Below is a small trained network, with its code and all its weights. Each question gives an input and a class and asks what happens when units are switched off, that is, made to give their printed mean instead of their output.

import numpy as np


def w(rows, s, z=0):
    codes = np.array(rows[::2]) - 128.0
    scale = np.full(codes.shape[1], s)
    scale[-1] = z or s
    return codes * scale


def norm(h):
    return h / np.sqrt((h * h).mean(-1, keepdims=True) + 1e-5)


def f(y):
    return y / 2 * (1 + np.tanh(0.7978845608 * (y + 0.044715 * y**3)))


def log_softmax(a):
    a = a - a.max(-1, keepdims=True)
    return a - np.log(np.exp(a).sum(-1, keepdims=True))


def net(x, mask):
    res = np.array(x, float).reshape(1, 4) / 4 @ E
    u = 0
    for l in range(4):
        y = f(norm(res) @ A[l][:, :-1].T + A[l][:, -1])
        res = res + np.where(mask[u : u + 9], y, B[l][:, -1]) @ B[l][:, :-1]
        u += 9
    return log_softmax(norm(res)[-1] @ U[:, :-1].T + U[:, -1])


A, B = {}, {}
E = w([
[184,94,193,253],'x0',
[141,52,121,68],'x1',
[172,101,60,178],'x2',
[144,188,187,117],'x3',
],0.003)
A[0] = w([
[95,129,123,158,139],'L0N1',
[30,110,117,152,121],'L0N2',
[99,159,72,252,7],'L0N3',
[32,192,166,104,67],'L0N4',
[156,175,114,46,104],'L0N5',
[189,116,83,95,78],'L0N6',
[254,219,106,85,119],'L0N7',
[168,83,120,235,82],'L0N8',
[83,128,148,147,152],'L0N9',
],0.005,0.0016)
B[0] = w([
[139,169,132,127,141],'L0N1',
[214,102,156,27,148],'L0N2',
[207,169,191,173,180],'L0N3',
[113,187,66,73,195],'L0N4',
[32,175,115,181,180],'L0N5',
[71,120,108,140,123],'L0N6',
[47,70,177,176,176],'L0N7',
[63,255,150,125,248],'L0N8',
[154,154,145,73,151],'L0N9',
],0.004,0.0015)
A[1] = w([
[112,125,99,157,92],'L1N1',
[176,90,172,165,123],'L1N2',
[182,79,119,145,7],'L1N3',
[116,93,109,153,141],'L1N4',
[123,120,128,98,135],'L1N5',
[104,171,212,214,148],'L1N6',
[135,82,253,125,188],'L1N7',
[131,86,182,101,167],'L1N8',
[130,75,105,122,90],'L1N9',
],0.0067,0.0016)
B[1] = w([
[132,123,145,86,124],'L1N1',
[140,171,145,87,165],'L1N2',
[41,126,135,150,118],'L1N3',
[133,100,151,60,131],'L1N4',
[137,146,173,178,135],'L1N5',
[190,51,94,166,253],'L1N6',
[254,182,131,201,203],'L1N7',
[241,123,116,207,149],'L1N8',
[105,57,160,197,126],'L1N9',
],0.0039)
A[2] = w([
[175,130,64,131,209],'L2N1',
[102,114,143,60,117],'L2N2',
[117,207,102,254,176],'L2N3',
[103,10,106,125,34],'L2N4',
[130,63,139,190,72],'L2N5',
[88,115,109,174,3],'L2N6',
[47,132,179,193,89],'L2N7',
[112,135,204,104,168],'L2N8',
[88,145,60,95,209],'L2N9',
],0.0055,0.0013)
B[2] = w([
[171,127,196,103,189],'L2N1',
[138,142,158,192,143],'L2N2',
[204,54,202,112,253],'L2N3',
[140,53,93,11,142],'L2N4',
[88,180,146,38,160],'L2N5',
[125,124,133,96,104],'L2N6',
[109,72,101,14,109],'L2N7',
[115,139,106,200,129],'L2N8',
[132,98,254,189,190],'L2N9',
],0.0037,0.0027)
A[3] = w([
[125,99,69,77,73],'L3N1',
[150,156,133,89,84],'L3N2',
[75,202,100,43,165],'L3N3',
[67,200,143,77,87],'L3N4',
[83,176,153,87,103],'L3N5',
[84,103,181,158,143],'L3N6',
[2,225,123,86,126],'L3N7',
[135,183,111,132,7],'L3N8',
[205,126,111,241,207],'L3N9',
],0.0046,0.0023)
B[3] = w([
[101,88,153,83,116],'L3N1',
[222,101,93,253,120],'L3N2',
[149,217,151,114,159],'L3N3',
[75,159,126,220,140],'L3N4',
[57,169,90,170,132],'L3N5',
[59,120,194,27,138],'L3N6',
[65,241,159,214,185],'L3N7',
[116,45,51,182,102],'L3N8',
[205,200,148,82,253],'L3N9',
],0.0031,0.0037)
U = w([
[34,212,150,154,190],'0',
[251,125,181,170,194],'1',
[88,43,120,62,178],'2',
[119,122,109,175,1],'3',
],0.014,0.0054)

Each question gives the input, the list of numbers given to net, and the class t.
The units are the neurons (one row each of A and B). Each row of codes is followed by its name. A weight is (code - 128) times the scale printed after its matrix; where a second scale follows, it is the last column's (A, B and U).
mask holds one flag per neuron, layer by layer. A switched-off neuron (its flag False) gives its mean, the last column of its row in B, instead of its output. The means were averaged over made-up inputs and are rounded, as every weight is.
A unit's drop is (log p(t) with every unit on - log p(t) with that unit switched off) / (log p(t) with every unit on - log p(t) with every unit switched off).
The circuit of an input: a set's keep is (log p(t) with only the set's units on - log p(t) with every unit switched off) / (log p(t) with every unit on - log p(t) with every unit switched off). Starting from the 12 units with the biggest drops (on a tie, the unit counted first), units are removed one at a time, each time the one whose removal leaves the highest keep (on an exact tie, the one counted first), for as long as the keep stays at least 0.8.
units of the circuit, in order: the units of the circuit, biggest drop first
unit that matters most: the unit with the biggest drop
top k neurons: the k neurons with the biggest drops, biggest first
top k neurons in layer l: the k neurons of layer l with the biggest drops, biggest first
drop of u: that unit's drop, to one decimal
input [0,5,-2,0], class 2: units of the circuit, in order : L0N3, L2N4
input [-6,6,0,1], class 0: top 3 neurons : L1N6, L0N5, L2N3
input [-3,7,-6,1], class 0: unit that matters most : L1N6
input [6,5,6,-7], class 2: top 2 neurons in layer 2 : L2N4, L2N5
input [-1,0,-4,7], class 0: top 2 neurons : L0N4, L0N3
input [-2,8,3,8], class 2: top 3 neurons in layer 1 : L1N9, L1N2, L1N6
input [-3,0,-6,-7], class 0: top 3 neurons : L1N6, L2N3, L0N4
input [-5,5,-6,-2], class 0: top 2 neurons : L1N6, L2N3
input [4,6,8,-1], class 2: top 2 neurons : L1N7, L1N3
input [-3,-3,-2,-7], class 2: top 2 neurons in layer 0 : L0N8, L0N2
input [-3,1,4,3], class 0: top 3 neurons in layer 1 : L1N6, L1N7, L1N8
input [-1,3,-7,6], class 0: top 2 neurons in layer 0 : L0N4, L0N3
input [-3,-1,7,-3], class 2: drop of L1N7 : 0.4
input [-4,-1,8,-3], class 2: unit that matters most : L1N7
input [-6,4,-4,-1], class 0: drop of L1N6 : 0.4
input [-5,0,1,2], class 0: drop of L0N6 : 0.0
